Two labels a row:
[ 2.05 -2.72  1.84 -2.39 -1.38 -1.01 -3.39 -0.24 -1.42 -2.16 -3.94  1.08
 -0.74  0.46 -0.26 -0.89  0.30  1.45 -1.36 -1.36 -0.99  0.54  1.12 -1.25
  0.57  1.85 -0.36 -2.41  0.50  2.41 -1.66  0.42  1.01 -2.06  0.05  1.19
  4.51  1.13  0.73 -0.73 -0.03  0.54  0.37  0.83 -0.14 -1.01  1.46  1.23
  0.61 -1.56  0.85  1.09 -1.53  0.85  2.15  5.20] => P + R
[ 1.87 -2.29  0.08 -1.08 -0.71  0.39 -1.30  0.63 -0.52 -0.76 -4.24  0.61
 -0.74  0.32  0.36 -0.35  0.53  5.20  0.18  0.80 -0.76  0.34 -0.01 -1.31
  1.72  2.17 -2.62 -0.52  0.82  1.66 -0.24 -1.71  0.84 -1.08  0.24 -0.17
  1.19 -2.73  1.02 -1.61  0.02 -1.59  0.26  0.30 -1.34  3.36  1.45 -0.77
  1.16 -1.38  0.11 -0.17 -0.61 -0.90  2.24 -0.95] => H + R
[ 0.40 -3.20  0.43 -0.08  0.04 -0.53  0.24 -0.57 -0.18 -1.06 -3.64 -0.88
  0.79  1.75  0.63  1.72  0.43  1.89 -0.61  0.96 -0.40  0.45 -0.50  0.25
  0.63  0.70 -2.42  0.88  0.89  0.61 -0.22  0.03  0.82 -0.33 -2.76 -0.25
  1.20 -1.42  0.75 -3.23  1.40 -0.94 -2.11  0.74 -1.80  0.15  1.69 -0.09
  0.20 -2.95 -0.65 -2.00 -1.05 -1.13 -0.03 -1.24] => K + V
[ 1.76 -0.39  0.23 -2.19  1.60 -0.43 -3.33 -0.80 -0.05 -0.93 -4.02  0.76
  0.02  0.14  2.88  1.78 -0.33  1.76 -0.67 -0.79 -1.69  2.45  0.09 -2.76
 -0.27  1.08 -0.51  1.05  1.19  1.42  0.09  1.03  0.41 -1.66 -0.50  1.55
  3.94  0.98  2.01 -1.11  3.20  0.50  0.59 -0.49 -0.49 -0.23  2.75  1.65
  2.52 -1.97  1.01  1.32 -1.23 -2.42  2.69  4.40] => H + M
[ 1.31 -2.22  2.32  1.34 -2.82  0.22 -0.98  2.43 -0.14 -1.24 -7.21  0.31
 -0.70  0.51  0.40 -1.32 -3.70  2.77 -0.50 -1.97 -2.98  1.63 -0.62 -0.72
  0.75  3.12 -1.61 -0.55  0.04  2.27 -1.04  0.46 -0.09 -0.34  1.55 -0.92
  3.45 -0.12 -0.34 -0.40  0.77  0.20  0.18 -0.21  0.56  1.49  2.82 -0.62
  0.27 -1.49  0.54 -0.34 -0.31 -1.99  1.34 -0.33] => H + M
[ 0.43 -1.44 -0.53 -1.07  0.36 -0.72 -2.42 -3.21 -2.25  0.41  1.80  0.16
 -0.67 -0.98  1.25 -1.75  2.12  3.38 -0.98 -0.34 -1.25  0.29  1.10 -0.74
 -1.35  0.15 -1.14  0.85  0.29  0.69  0.07 -2.39 -1.24 -1.87 -1.17  1.52
  3.18 -0.02  3.31 -0.84 -1.61 -0.60  0.15  0.25 -3.03  0.69  1.11  2.28
  1.98 -1.18  0.05  0.24 -0.47  1.73  3.22  3.25] => P + V
[ 1.81 -3.35 -0.25 -2.16 -1.22 -0.32 -3.20  0.41 -0.66 -2.18 -7.21  0.35
  0.54 -0.01  1.28  0.08  0.59  2.69 -1.98 -2.05 -1.46  1.48 -0.68 -1.82
  0.79  2.86 -2.33  0.08  0.38  2.38 -0.10  0.16  1.60 -1.34 -1.14  1.17
  4.67  0.52  1.29 -2.64 -0.52 -0.55  0.87  0.09 -0.97  1.76  3.71  2.89
  1.12 -1.08 -0.71  0.14 -0.26 -2.35  1.99  0.33] => H + M
[ 1.52 -2.20 -0.32 -0.40 -0.17 -0.88 -1.36  0.92 -0.50 -0.05 -2.52  0.87
  0.23  0.92 -1.72 -0.60  1.65  2.07 -0.24  0.42 -1.28  0.85  0.07 -0.51
  2.44 -2.02 -3.09  0.89 -0.55  1.86 -0.33 -2.67  1.37 -1.13 -0.07  0.29
  1.71 -1.29  1.57 -1.56 -0.75 -0.55 -1.23 -0.06 -0.86  1.23  1.09  0.11
  1.42 -1.38 -1.42  0.44 -0.14  1.17  1.87 -1.56] => H + V
[ 0.73 -1.67  0.20 -2.07  1.13  0.47 -1.27  1.72  0.29 -1.89 -7.21  0.36
 -1.79 -0.50  1.69  2.97 -2.64  0.65 -0.80 -0.75 -3.91 -0.11  1.14 -0.49
 -0.19  1.62 -1.44  0.75  0.54  2.17  0.36  0.62 -0.01 -0.38 -0.93  5.83
  1.44 -0.47 -0.25 -1.91  1.21 -0.15  2.08 -1.12 -0.95 -0.06  2.48  1.10
  1.20 -3.46 -0.21 -1.25 -0.83 -2.45  1.35  1.10] => H + M
[ 0.99 -0.03 -0.10 -2.58  0.88  2.60 -1.41  2.08 -0.02 -0.46 -6.76  0.63
 -0.86 -2.78  3.63  2.86 -0.72  1.37 -1.56 -3.35 -4.22  0.59  0.08 -1.16
  0.10  0.22 -0.83  0.90 -0.71  0.86  2.45 -1.10  0.06 -0.81  0.34  1.29
  5.94  0.51 -0.16 -3.08  0.49 -0.30  2.25 -1.30 -0.89  0.55  1.96 -0.64
  1.04  0.15 -0.02  1.39 -0.48 -2.55  2.34 -0.38] => H + M
[ 1.05 -2.27  0.76 -0.33 -0.75 -1.38 -2.43  0.66  1.16 -1.47 -3.44 -0.47
 -0.75  1.22  0.38  0.80 -1.40 -0.36  0.06 -0.12 -1.47  0.86  1.12 -0.74
  0.46  0.58 -0.56 -0.58  0.61  1.19 -1.25  1.77 -0.50 -1.02  0.72 -1.27
  2.35  0.23 -0.18 -0.83  1.79 -0.64 -1.11  2.47  1.49 -2.47  1.27  1.24
  1.34 -2.16 -1.26  1.26 -1.32 -3.05  1.66  2.31] => K + M
[ 0.99 -0.17 -0.15 -0.88  0.64 -2.77 -1.38 -1.24 -0.81  2.23  0.70  0.21
  1.69  1.25  0.52 -1.26  2.47  1.77  0.40 -3.12  0.54  1.80 -0.99 -1.09
  0.15  1.92 -1.11  0.26  0.08  1.75 -0.19 -0.34  1.71 -2.75 -0.59  1.70
  1.55  0.05  2.49 -1.59 -1.04 -0.19  0.57 -1.52 -3.29 -0.27  1.58 -0.29
  0.78 -0.89  2.53  0.12  0.04  1.13  4.43  0.55] => D + V
[ 1.40 -0.88  0.95 -2.20 -0.29  0.13 -3.74 -0.17 -1.14 -0.97 -4.40  1.90
  0.87 -0.32  1.58  0.28 -0.82  2.94  0.34 -2.85 -2.70  1.52  0.85 -1.22
 -0.62  1.61 -0.53  1.21  0.25  1.66 -0.09  1.17 -0.25 -2.12  0.36  1.45
  3.71  0.30  2.95 -1.96 -0.39  0.42  2.52  0.64 -1.44 -1.09  2.94  1.83
  2.03 -1.43  1.61  1.53 -3.34 -0.63  3.46 -0.28] => P + M
[ 1.45 -3.55 -0.85 -2.79 -0.30 -0.31 -4.99 -1.56 -1.65 -0.55 -2.88  0.00
  0.40 -0.40  1.07  0.41 -0.08  1.56 -1.15 -0.04 -0.41  0.64  0.60 -1.22
  0.99  0.64 -1.54 -0.97  0.87  1.30  0.50  0.03  0.30 -1.42 -2.44  0.35
  1.57 -0.67  2.50 -0.27  0.70 -1.25  0.10 -0.15 -1.54  1.16  2.13  1.58
  1.26 -2.48  0.38 -0.06 -0.69 -1.21  1.81  1.25] => K + R
[ 1.66  1.42  0.34  1.02  1.77  1.16  2.24  1.26 -0.78 -1.23  0.27 -0.37
 -2.48  0.23 -1.15  0.37 -3.56  2.15  1.39 -2.18  0.97 -0.99 -1.64  0.15
  0.23  0.42 -1.51  2.81  2.00 -2.59 -1.42 -2.56 -0.56  0.53  0.79  2.27
  1.98 -0.07  1.80 -1.84 -0.96 -0.21  0.29 -1.18 -1.39 -2.59 -0.27 -2.50
 -1.60 -0.37  0.50 -0.95  0.99  2.52  1.56 -6.31] => K + X
[ 0.90 -1.82  1.89 -1.49 -0.99 -1.81 -2.96 -1.44 -0.60  0.51  0.08  1.07
  1.10 -0.69  0.60 -2.28  2.06  2.39 -0.37 -0.73 -0.24  0.77 -0.83 -0.90
  0.59  0.40  0.81 -1.32  0.44  1.33 -2.61  0.02  0.19 -2.06 -1.44  1.85
  3.45 -0.08  3.56 -0.25 -0.79  3.67  1.77  1.15 -2.72 -0.51  1.65  1.68
  0.05 -0.90  0.76  0.98 -0.26  1.38  3.76  4.41] => P + R
[ 1.40  0.60 -0.49  0.45  1.59 -0.61  1.42  0.14 -0.80 -1.99  3.78 -0.71
 -2.97 -1.14 -1.94  2.34 -4.96  0.88  1.76  2.02 -0.22  2.32 -0.28  1.28
 -0.16 -1.02 -1.25  3.50  3.03 -2.19  0.22 -2.10 -2.12  0.58  0.60  0.90
  1.69  0.34  1.62 -0.35  0.46 -1.10 -0.05 -0.24  0.02 -3.24  0.74  1.39
  0.18 -1.16 -0.28 -1.00  0.11  1.74  0.71 -2.82] => P + F
[ 1.38 -3.44 -0.56 -1.55  1.06 -0.64 -2.15  0.21 -0.36  0.30 -4.86 -0.66
  0.64  1.19  1.18  0.18  2.10  0.66 -2.10 -0.12 -0.94  0.80  0.54 -0.44
 -0.26  0.79 -4.18  0.98  0.79  1.62  0.64 -0.71  0.24 -2.73 -0.61 -1.87
  4.05 -1.22  1.69 -3.66  0.88 -0.60  3.31 -1.08 -3.33  2.15  1.81  1.35
  1.84 -2.50 -1.24  0.16 -2.78 -1.60  2.71 -1.15] => K + V
[ 0.29  0.07 -1.32  0.54  2.62  0.40  0.65 -0.76  0.09  0.98  1.54 -0.43
  0.21  1.39  0.35  2.34 -3.82  1.50  0.35 -1.47 -0.73  1.69 -1.39  1.41
 -0.36 -2.60 -0.84  3.40  1.05 -3.16  1.43 -0.18 -0.14  0.58  0.37 -0.71
 -1.01  0.83 -0.49  0.24  1.74 -0.02 -1.08 -0.44 -4.29 -2.91 -1.95 -0.26
  0.20 -0.98 -0.01  0.13 -1.16 -0.96  0.33 -3.76] => H + X
[ 0.98 -3.30  0.12  0.30  0.48 -0.57 -0.22  0.90  1.07 -1.75 -4.40  0.21
 -0.02  1.06  1.23 -0.82 -0.76  3.30 -1.62  0.02 -0.20  1.46 -0.67 -0.84
  0.81  0.61 -3.59  0.16 -0.57  1.63 -0.46 -2.12  0.86 -0.16  0.24 -1.85
  0.67 -1.27  0.05 -1.60  1.50  0.58 -1.94  0.03 -1.47  3.83  1.93  0.42
  0.78 -1.00  0.06 -0.19 -0.26 -2.49  0.95 -2.09] => K + V
[ 2.52 -2.93  0.48 -3.27  0.85 -0.34 -1.98  0.33  0.02 -2.73 -6.22  0.71
 -0.78 -1.11  0.91  1.86 -1.01  3.40 -2.23 -0.35 -1.92  0.67 -0.60 -0.22
 -0.19  1.39 -2.09  1.19  1.50  2.72 -0.43 -0.95  0.73 -1.04 -1.56  0.74
  4.71 -0.78  1.75 -1.96  0.51 -1.53  1.13 -0.45 -0.38 -0.11  4.21  1.83
  2.05 -0.67 -1.63  1.31 -0.66 -3.06  1.53  3.15] => H + R
[ 2.41 -3.85  0.04 -1.29  0.44  0.68 -0.09  0.59 -0.60 -2.41 -7.21 -1.38
  1.28 -1.91  1.34  1.24  0.37  2.72 -1.50  0.39 -1.53 -1.00 -0.20  0.39
  1.75  0.56 -2.73  0.05 -0.01  2.10  0.89 -1.27  0.89 -1.02 -1.97 -0.23
  1.94 -0.54  0.31 -1.46  1.80 -2.35 -0.92  1.21 -1.02  2.72  1.78  1.13
  1.56 -1.75 -2.23  2.34  0.14 -2.84  0.09 -1.66] => H + V
[ 0.92 -0.78  0.18 -1.14 -2.32 -0.56 -5.20 -1.01 -5.09  0.28 -1.12  1.95
  0.22  0.41  0.90 -1.97  1.86  1.97 -1.16 -3.94 -0.47  2.31  2.14 -2.53
  0.14  2.81 -2.32 -0.44  0.05  2.03 -1.04  0.62  0.21 -3.20  2.07  2.61
  4.39 -0.68  2.63 -1.22 -3.65  0.16  2.41 -0.31 -1.21 -0.58  1.99  0.22
  0.72 -0.99  2.56  1.09 -1.65  0.87  2.88  4.54] => D + R
[ 2.22 -4.14 -0.41  0.37  0.04 -1.34 -0.13 -1.36 -0.25 -1.75 -3.98 -0.70
  0.35  1.06  0.06  0.57 -0.24  3.54 -1.61  1.12  3.17  2.25 -0.62 -0.63
  0.39  0.97 -4.18  1.82  0.17  0.82 -0.74 -0.08  1.43 -0.66 -2.87 -0.95
  2.22 -1.96  0.91 -3.23 -0.58 -0.99 -3.11  0.92 -2.15  0.26  2.23  1.63
  0.65 -3.84 -1.10 -0.91  0.08  0.00  1.18 -3.26] => H + V
